Below are the code and all the weights of a small trained network. Each question names an input and a class and asks about switching units off, where a switched-off unit gives its printed mean instead of its output.

import numpy as np


def w(rows, s, z=0):
    codes = np.array(rows[::2]) - 128.0
    scale = np.full(codes.shape[1], s)
    scale[-1] = z or s
    return codes * scale


def norm(h):
    return h / np.sqrt((h * h).mean(-1, keepdims=True) + 1e-5)


def f(y):
    return np.maximum(y, 0)


def log_softmax(a):
    a = a - a.max(-1, keepdims=True)
    return a - np.log(np.exp(a).sum(-1, keepdims=True))


def net(x, mask):
    res = np.array(x, float).reshape(1, 7) / 4 @ E
    u = 0
    for l in range(4):
        y = f(norm(res) @ A[l][:, :-1].T + A[l][:, -1])
        res = res + np.where(mask[u : u + 4], y, B[l][:, -1]) @ B[l][:, :-1]
        u += 4
    return log_softmax(norm(res)[-1] @ U[:, :-1].T + U[:, -1])


A, B = {}, {}
E = w([
[60,140,131,188,96,153],'x0',
[99,82,138,96,1,89],'x1',
[133,172,138,124,85,191],'x2',
[142,90,225,142,138,169],'x3',
[164,144,94,77,146,183],'x4',
[70,129,165,130,154,150],'x5',
[94,117,199,95,112,91],'x6',
],0.0079)
A[0] = w([
[195,144,98,211,125,144,109],'L0N0',
[1,136,94,83,184,83,116],'L0N1',
[178,201,49,100,106,161,188],'L0N2',
[111,146,120,175,178,35,2],'L0N3',
],0.0097,0.0033)
B[0] = w([
[117,97,131,53,89,170,199],'L0N0',
[168,201,80,141,110,43,195],'L0N1',
[254,98,174,185,122,53,255],'L0N2',
[46,227,63,156,149,143,173],'L0N3',
],0.0089,0.0058)
A[1] = w([
[143,220,209,164,114,183,117],'L1N0',
[109,157,142,86,188,240,5],'L1N1',
[125,150,108,254,184,45,75],'L1N2',
[53,115,111,144,46,121,158],'L1N3',
],0.0059,0.0031)
B[1] = w([
[110,192,189,168,134,108,210],'L1N0',
[88,189,154,133,185,112,165],'L1N1',
[97,169,153,152,200,172,253],'L1N2',
[254,169,155,142,119,27,231],'L1N3',
],0.007,0.0031)
A[2] = w([
[170,111,123,137,165,171,177],'L2N0',
[130,54,165,116,158,53,251],'L2N1',
[97,12,99,80,112,113,100],'L2N2',
[110,171,165,96,132,121,80],'L2N3',
],0.011,0.002)
B[2] = w([
[98,85,141,2,121,179,229],'L2N0',
[113,115,134,92,124,108,254],'L2N1',
[73,123,135,108,95,89,162],'L2N2',
[151,169,124,56,49,213,175],'L2N3',
],0.011,0.0047)
A[3] = w([
[59,141,253,140,201,216,97],'L3N0',
[199,233,164,121,87,115,163],'L3N1',
[79,129,133,74,85,164,5],'L3N2',
[156,80,145,151,187,60,167],'L3N3',
],0.0083,0.0014)
B[3] = w([
[33,189,170,123,149,135,210],'L3N0',
[93,81,178,162,127,184,253],'L3N1',
[151,210,56,179,138,61,157],'L3N2',
[23,207,100,131,154,254,174],'L3N3',
],0.0091,0.0064)
U = w([
[167,100,162,90,39,23,193],'0',
[140,87,119,20,226,151,29],'1',
[117,88,152,241,82,150,3],'2',
[22,217,205,103,170,178,209],'3',
[104,209,25,237,189,57,112],'4',
[247,116,113,90,174,177,133],'5',
],0.013,0.0044)

Each question gives the input, the list of numbers given to net, and the class t.
The units are the neurons (one row each of A and B). Each row of codes is followed by its name. A weight is (code - 128) times the scale printed after its matrix; where a second scale follows, it is the last column's (A, B and U).
mask holds one flag per neuron, layer by layer. A switched-off neuron (its flag False) gives its mean, the last column of its row in B, instead of its output. The means were averaged over made-up inputs and are rounded, as every weight is.
A unit's drop is (log p(t) with every unit on - log p(t) with that unit switched off) / (log p(t) with every unit on - log p(t) with every unit switched off).
The circuit of an input: a set's keep is (log p(t) with only the set's units on - log p(t) with every unit switched off) / (log p(t) with every unit on - log p(t) with every unit switched off). Starting from the 12 units with the biggest drops (on a tie, the unit counted first), units are removed one at a time, each time the one whose removal leaves the highest keep (on an exact tie, the one counted first), for as long as the keep stays at least 0.8.
units of the circuit, in order: the units of the circuit, biggest drop first
unit that matters most: the unit with the biggest drop
top k neurons: the k neurons with the biggest drops, biggest first
k most important neurons of layer l: the k neurons of layer l with the biggest drops, biggest first
drop of u: that unit's drop, to one decimal
input [6,-7,2,-5,-8,4,1], class 4: unit that matters most -> L0N1
input [-4,3,4,-8,-1,1,-8], class 5: top 2 neurons -> L0N2; L3N3
input [8,0,4,-6,8,-6,-1], class 0: 3 most important neurons of layer 0 -> L0N2; L0N0; L0N3
input [6,2,7,3,2,0,-6], class 2: top 2 neurons -> L1N2; L0N2
input [8,-6,-5,-7,6,-6,-6], class 5: units of the circuit, in order -> L0N0; L2N0; L0N2
input [-4,5,0,4,0,7,3], class 0: top 2 neurons -> L1N2; L3N3
input [6,2,3,0,-4,-2,8], class 0: units of the circuit, in order -> L1N3; L3N0
input [2,1,-4,5,-4,-3,-5], class 3: top 2 neurons -> L3N3; L1N3
input [-2,1,-8,-7,3,-5,-7], class 5: top 3 neurons -> L0N2; L3N0; L0N0
input [-7,-8,-4,5,-7,-7,-5], class 1: top 4 neurons -> L0N0; L2N0; L1N0; L3N1
input [-7,-2,-6,2,-5,-2,-5], class 3: top 2 neurons -> L0N3; L1N2
input [6,6,1,2,7,0,-1], class 2: top 2 neurons -> L3N1; L2N0
input [4,8,8,1,4,5,-3], class 2: 2 most important neurons of layer 3 -> L3N1; L3N0
input [3,-1,-2,-2,-6,8,-8], class 4: units of the circuit, in order -> L0N1
input [2,-7,-2,-2,7,3,-4], class 1: top 2 neurons -> L2N0; L1N3
input [3,4,3,0,-2,7,8], class 0: 2 most important neurons of layer 0 -> L0N1; L0N3
input [2,-4,-4,3,-7,-7,-5], class 3: 3 most important neurons of layer 0 -> L0N1; L0N3; L0N0
input [8,-8,6,-4,0,-7,-4], class 5: 2 most important neurons of layer 0 -> L0N2; L0N0
input [2,-2,0,-7,2,2,3], class 4: drop of L0N1 -> 0.2
input [-3,3,0,-6,8,8,-2], class 5: unit that matters most -> L0N2
input [8,3,8,1,6,-2,-4], class 2: drop of L3N1 -> 0.2
input [2,-2,4,-3,-5,-5,1], class 2: drop of L0N0 -> 0.3
